Below are the code and all the weights of a small trained network. Each question names an input and a target symbol and asks about switching units off, where a switched-off unit gives its printed mean instead of its output.

import numpy as np


def w(rows, s, z=0):
    codes = np.array(rows[::2]) - 128.0
    scale = np.full(codes.shape[1], s)
    scale[-1] = z or s
    return codes * scale


def f(y):
    return y / 2 * (1 + np.tanh(0.7978845608 * (y + 0.044715 * y**3)))


def softmax(a):
    e = np.exp(a - a.max(-1, keepdims=True))
    return e / e.sum(-1, keepdims=True)


def log_softmax(a):
    a = a - a.max(-1, keepdims=True)
    return a - np.log(np.exp(a).sum(-1, keepdims=True))


def net(x, mask):
    ids = ['γεζηθμξπσφψω'.index(c) for c in x.split()]
    T = len(ids)
    res = E[ids] + P[:T]
    r = res
    for j in range(2):
        rows = slice(4 * j, 4 * j + 4)
        q, k, v = (r @ M[0][rows].T for M in (Q, K, V))
        z = softmax(np.where(np.tri(T) > 0, q @ k.T / 4**0.5, -1e9)) @ v
        o = O[0][rows]
        res = res + np.where(mask[j], z, o[:, -1]) @ o[:, :-1]
    y = f(res @ A[0][:, :-1].T + A[0][:, -1])
    res = res + np.where(mask[2:6], y, B[0][:, -1]) @ B[0][:, :-1]
    return log_softmax(res[-1] @ U[:, :-1].T + U[:, -1])


Q, K, V, O, A, B = {}, {}, {}, {}, {}, {}
E = w([
[130,76,189,194],'γ',
[64,135,163,141],'ε',
[64,138,175,147],'ζ',
[250,101,123,80],'η',
[101,66,159,96],'θ',
[59,82,135,75],'μ',
[66,170,165,185],'ξ',
[116,50,167,127],'π',
[139,185,205,55],'σ',
[34,134,99,67],'φ',
[93,235,133,105],'ψ',
[21,114,218,121],'ω',
],0.021)
P = w([
[174,80,107,153],'0',
[154,87,126,161],'1',
[145,107,132,168],'2',
[132,118,146,155],'3',
[116,127,158,150],'4',
[101,134,174,147],'5',
[85,144,184,148],'6',
[73,150,200,136],'7',
[57,162,219,132],'8',
[43,166,231,136],'9',
[21,167,249,134],'10',
],0.011)
Q[0] = w([
[132,195,135,115],'h0',
[124,171,136,149],'h0',
[126,121,85,66],'h0',
[98,236,141,206],'h0',
[72,186,206,143],'h1',
[125,52,138,153],'h1',
[134,99,193,204],'h1',
[4,149,202,83],'h1',
],0.013)
K[0] = w([
[48,127,198,138],'h0',
[113,158,103,125],'h0',
[117,72,67,96],'h0',
[85,163,203,84],'h0',
[13,175,148,61],'h1',
[98,133,99,157],'h1',
[106,154,81,134],'h1',
[7,226,165,131],'h1',
],0.017)
V[0] = w([
[173,142,132,47],'h0',
[61,105,50,124],'h0',
[149,62,107,93],'h0',
[140,105,43,100],'h0',
[117,161,226,185],'h1',
[114,95,208,171],'h1',
[138,147,196,121],'h1',
[40,2,138,82],'h1',
],0.011)
O[0] = w([
[196,255,212,54,111],'h0',
[61,169,107,194,79],'h0',
[194,94,106,164,86],'h0',
[116,58,187,171,35],'h0',
[194,71,178,190,255],'h1',
[187,3,103,149,211],'h1',
[232,170,86,209,191],'h1',
[173,117,8,103,164],'h1',
],0.0072,0.013)
A[0] = w([
[165,210,121,173,121],'n0',
[153,61,226,129,2],'n1',
[169,254,134,73,90],'n2',
[199,99,43,125,116],'n3',
],0.0079,0.0088)
B[0] = w([
[197,74,97,120,175],'n0',
[99,139,7,112,212],'n1',
[61,122,98,135,247],'n2',
[126,208,94,142,255],'n3',
],0.012,0.0051)
U = w([
[111,155,87,123,3],'γ',
[88,36,106,51,75],'ε',
[99,160,113,131,71],'ζ',
[111,162,100,114,59],'η',
[107,163,115,121,45],'θ',
[104,168,116,129,63],'μ',
[83,115,154,163,160],'ξ',
[102,114,117,103,122],'π',
[192,147,177,68,247],'σ',
[47,176,72,93,141],'φ',
[71,255,156,153,180],'ψ',
[128,237,77,164,13],'ω',
],0.0091,0.0052)

Each question gives the input, a string of symbols that net reads in full, and the target symbol t.
The units are the heads (4 rows each of Q, K, V and O) and the neurons (one row each of A and B). Each row of codes is followed by its name. A weight is (code - 128) times the scale printed after its matrix; where a second scale follows, it is the last column's (O, A, B and U).
mask holds one flag per unit, heads first, then neurons. A switched-off unit (its flag False) gives its mean, the last column of its rows in O or B, instead of its output. The means were averaged over made-up inputs and are rounded, as every weight is.
A unit's drop is (log p(t) with every unit on - log p(t) with that unit switched off) / (log p(t) with every unit on - log p(t) with every unit switched off).
The circuit of an input: a set's keep is (log p(t) with only the set's units on - log p(t) with every unit switched off) / (log p(t) with every unit on - log p(t) with every unit switched off). Starting from all 6 units, units are removed one at a time, each time the one whose removal leaves the highest keep (on an exact tie, the one counted first), for as long as the keep stays at least 0.8.
units of the circuit, in order: the units of the circuit, biggest drop first
most important unit: the unit with the biggest drop
k most important neurons: the k neurons with the biggest drops, biggest first
heads that matter: for each layer, one digit per head in row order, 1 if its drop is at least 0.15 and else 0, layers parted by /
drop when u is switched off: that unit's drop, to one decimal
input π ω ξ ξ φ ξ ξ ω θ, target ω: heads that matter -> 01
input φ μ η θ ξ, target ξ: heads that matter -> 11
input ξ ω σ, target ω: units of the circuit, in order -> n3; h1
input ξ ξ ψ ζ, target ψ: heads that matter -> 01
input σ ξ ε, target σ: units of the circuit, in order -> h0; n2
input ξ γ σ σ ξ ζ, target σ: heads that matter -> 10
input η μ γ φ ξ, target φ: units of the circuit, in order -> h1
input μ ψ μ, target ξ: units of the circuit, in order -> h0; h1
input ζ π ε σ ε, target σ: 2 most important neurons -> n2; n1
input φ η γ σ φ ψ, target ψ: 2 most important neurons -> n2; n1
input θ η ζ ω θ σ, target ω: units of the circuit, in order -> h1; n3
input η μ γ θ, target σ: 2 most important neurons -> n2; n1
input ω μ φ, target ω: 2 most important neurons -> n3; n2
input θ η ζ ξ μ ξ ω θ ξ, target ω: most important neuron -> n3
input σ ξ ξ, target σ: 2 most important neurons -> n2; n3
input ξ η ξ ξ η φ ζ, target φ: drop when h1 is switched off -> 1.2
input φ ω π ε, target ω: drop when h1 is switched off -> 1.2
input η ω μ, target ω: 2 most important neurons -> n3; n1
input ω σ σ γ, target ω: drop when n3 is switched off -> 1.2
input ψ σ π μ μ ξ η σ φ ε, target φ: drop when h0 is switched off -> 0.4
input μ μ ξ ξ ε ξ μ π ζ ψ σ, target ψ: most important unit -> n2
